Below is a small trained network, with its code and all its weights. Each question gives an input and a target symbol and asks what happens when units are switched off, that is, made to give their printed mean instead of their output.

import numpy as np


def w(rows, s, z=0):
    codes = np.array(rows[::2]) - 128.0
    scale = np.full(codes.shape[1], s)
    scale[-1] = z or s
    return codes * scale


def f(y):
    return y / 2 * (1 + np.tanh(0.7978845608 * (y + 0.044715 * y**3)))


def softmax(a):
    e = np.exp(a - a.max(-1, keepdims=True))
    return e / e.sum(-1, keepdims=True)


def log_softmax(a):
    a = a - a.max(-1, keepdims=True)
    return a - np.log(np.exp(a).sum(-1, keepdims=True))


def net(x, mask):
    ids = ['αδεηθτφψ'.index(c) for c in x.split()]
    T = len(ids)
    res = E[ids] + P[:T]
    u = 0
    for l in range(2):
        r = res
        for j in range(2):
            rows = slice(4 * j, 4 * j + 4)
            q, k, v = (r @ M[l][rows].T for M in (Q, K, V))
            z = softmax(np.where(np.tri(T) > 0, q @ k.T / 4**0.5, -1e9)) @ v
            o = O[l][rows]
            res = res + np.where(mask[u + j], z, o[:, -1]) @ o[:, :-1]
        u += 2
        y = f(res @ A[l][:, :-1].T + A[l][:, -1])
        res = res + np.where(mask[u : u + 8], y, B[l][:, -1]) @ B[l][:, :-1]
        u += 8
    return log_softmax(res[-1] @ U[:, :-1].T + U[:, -1])


Q, K, V, O, A, B = {}, {}, {}, {}, {}, {}
E = w([
[127,97,150],'α',
[109,164,172],'δ',
[5,87,229],'ε',
[125,87,55],'η',
[135,217,150],'θ',
[146,144,90],'τ',
[125,24,131],'φ',
[175,146,166],'ψ',
],0.021)
P = w([
[83,211,3],'0',
[109,177,59],'1',
[133,140,95],'2',
[153,122,120],'3',
[163,107,139],'4',
[178,95,157],'5',
[178,94,166],'6',
[181,93,171],'7',
[179,90,167],'8',
],0.0073)
Q[0] = w([
[112,78,100],'L0H0',
[143,159,193],'L0H0',
[116,140,92],'L0H0',
[116,91,46],'L0H0',
[143,168,128],'L0H1',
[175,73,10],'L0H1',
[64,163,138],'L0H1',
[171,235,251],'L0H1',
],0.015)
K[0] = w([
[119,158,58],'L0H0',
[96,97,221],'L0H0',
[182,109,87],'L0H0',
[166,160,23],'L0H0',
[178,133,183],'L0H1',
[19,13,119],'L0H1',
[251,134,67],'L0H1',
[197,190,208],'L0H1',
],0.012)
V[0] = w([
[254,84,117],'L0H0',
[112,173,121],'L0H0',
[65,46,127],'L0H0',
[211,165,96],'L0H0',
[128,128,128],'L0H1',
[33,198,180],'L0H1',
[116,228,153],'L0H1',
[41,146,140],'L0H1',
],0.0076)
O[0] = w([
[249,90,14,62],'L0H0',
[140,186,163,145],'L0H0',
[48,66,148,116],'L0H0',
[253,193,87,91],'L0H0',
[128,128,128,128],'L0H1',
[219,183,211,177],'L0H1',
[139,204,165,252],'L0H1',
[244,102,227,101],'L0H1',
],0.0049,0.004)
A[0] = w([
[107,222,132,3],'L0N0',
[152,199,214,112],'L0N1',
[124,212,1,64],'L0N2',
[20,191,79,149],'L0N3',
[210,172,68,161],'L0N4',
[32,27,206,115],'L0N5',
[55,192,43,45],'L0N6',
[161,209,202,121],'L0N7',
],0.0083,0.0059)
B[0] = w([
[116,66,139,151],'L0N0',
[96,142,142,249],'L0N1',
[234,69,83,159],'L0N2',
[147,121,240,169],'L0N3',
[130,246,100,232],'L0N4',
[120,218,95,252],'L0N5',
[181,109,174,124],'L0N6',
[71,113,166,254],'L0N7',
],0.011,0.0085)
Q[1] = w([
[170,142,83],'L1H0',
[177,145,133],'L1H0',
[136,68,104],'L1H0',
[253,74,146],'L1H0',
[78,111,80],'L1H1',
[89,93,107],'L1H1',
[175,147,152],'L1H1',
[96,90,120],'L1H1',
],0.0081)
K[1] = w([
[99,64,53],'L1H0',
[84,64,73],'L1H0',
[255,108,152],'L1H0',
[184,16,215],'L1H0',
[125,60,112],'L1H1',
[165,49,138],'L1H1',
[140,253,107],'L1H1',
[179,90,175],'L1H1',
],0.0058)
V[1] = w([
[125,183,105],'L1H0',
[126,151,73],'L1H0',
[59,229,164],'L1H0',
[197,180,128],'L1H0',
[102,153,88],'L1H1',
[144,144,1],'L1H1',
[67,87,140],'L1H1',
[61,44,127],'L1H1',
],0.0052)
O[1] = w([
[71,122,99,168],'L1H0',
[111,157,133,127],'L1H0',
[56,78,27,254],'L1H0',
[3,155,139,151],'L1H0',
[173,127,135,142],'L1H1',
[76,142,234,96],'L1H1',
[148,188,95,109],'L1H1',
[110,208,107,67],'L1H1',
],0.0037,0.017)
A[1] = w([
[166,136,70,163],'L1N0',
[125,172,225,65],'L1N1',
[222,89,131,2],'L1N2',
[187,7,104,144],'L1N3',
[129,94,15,55],'L1N4',
[102,181,124,91],'L1N5',
[141,219,173,82],'L1N6',
[240,121,170,172],'L1N7',
],0.012,0.0067)
B[1] = w([
[125,169,50,159],'L1N0',
[205,69,174,202],'L1N1',
[124,1,134,139],'L1N2',
[249,231,191,155],'L1N3',
[142,8,165,148],'L1N4',
[205,152,142,225],'L1N5',
[197,66,103,248],'L1N6',
[92,87,48,164],'L1N7',
],0.0087,0.013)
U = w([
[94,7,111,179],'α',
[107,107,126,251],'δ',
[65,221,129,57],'ε',
[139,93,40,65],'η',
[162,194,83,162],'θ',
[192,152,212,70],'τ',
[95,54,218,130],'φ',
[187,66,115,65],'ψ',
],0.011)

Each question gives the input, a string of symbols that net reads in full, and the target symbol t.
The units are the heads (4 rows each of Q, K, V and O) and the neurons (one row each of A and B). Each row of codes is followed by its name. A weight is (code - 128) times the scale printed after its matrix; where a second scale follows, it is the last column's (O, A, B and U).
mask holds one flag per unit, layer by layer, with each layer's heads first. A switched-off unit (its flag False) gives its mean, the last column of its rows in O or B, instead of its output. The means were averaged over made-up inputs and are rounded, as every weight is.
A unit's drop is (log p(t) with every unit on - log p(t) with that unit switched off) / (log p(t) with every unit on - log p(t) with every unit switched off).
The circuit of an input: a set's keep is (log p(t) with only the set's units on - log p(t) with every unit switched off) / (log p(t) with every unit on - log p(t) with every unit switched off). Starting from the 12 units with the biggest drops (on a tie, the unit counted first), units are removed one at a time, each time the one whose removal leaves the highest keep (on an exact tie, the one counted first), for as long as the keep stays at least 0.8.
circuit, biggest first: the units of the circuit, biggest drop first
unit that matters most: the unit with the biggest drop
k most important neurons: the k neurons with the biggest drops, biggest first
k most important neurons of layer l: the k neurons of layer l with the biggest drops, biggest first
which heads matter: for each layer, one digit per head in row order, 1 if its drop is at least 0.15 and else 0, layers parted by /
input η θ θ θ δ ψ τ, target η: 4 most important neurons => L0N7; L0N5; L0N1; L1N7
input α θ ψ ψ θ φ η, target ψ: unit that matters most => L1N3
input η α ε, target τ: circuit, biggest first => L0N3; L0N5; L1N1
input ψ ψ ψ α ε α, target α: circuit, biggest first => L1H0; L0H0; L0N5; L1N4
input φ ψ η, target ψ: 4 most important neurons of layer 1 => L1N3; L1N4; L1N2; L1N7
input φ τ θ ψ ψ α ε η, target η: 4 most important neurons => L1N0; L1N7; L0N4; L0N7
input ψ ψ ψ τ ψ ψ ψ, target θ: 2 most important neurons of layer 0 => L0N4; L0N3
input ψ ψ ψ η η θ ψ, target ψ: 3 most important neurons => L1N6; L0N5; L1N7
input θ ψ ψ ψ τ η ψ τ τ, target η: which heads matter => 11 / 10
input ψ ψ θ ψ ε η, target η: 3 most important neurons of layer 1 => L1N7; L1N0; L1N2
input ψ ψ ψ η η ψ, target ψ: 3 most important neurons => L0N5; L1N6; L1N7
input ψ θ θ θ, target τ: which heads matter => 10 / 00
input δ α ψ δ θ, target τ: which heads matter => 00 / 00
input θ θ ψ φ η φ θ α θ, target δ: which heads matter => 10 / 00
input ε η η θ ψ α, target α: 4 most important neurons => L0N5; L1N4; L0N3; L0N4
input τ ε ψ θ ψ ψ θ, target φ: circuit, biggest first => L0H0
input α θ θ ψ α α ψ δ ε, target τ: 4 most important neurons => L0N5; L0N3; L1N1; L1N5
input θ θ θ α τ α ψ ψ α, target θ: circuit, biggest first => L0H0; L1N1
input θ ψ α α ψ ψ α, target θ: 3 most important neurons of layer 1 => L1N3; L1N1; L1N6
input θ ε η θ ψ η φ, target ψ: 4 most important neurons => L1N3; L1N7; L1N2; L0N4
input ψ ψ θ ψ δ, target φ: unit that matters most => L0N4
input ε φ ψ, target ε: which heads matter => 10 / 10
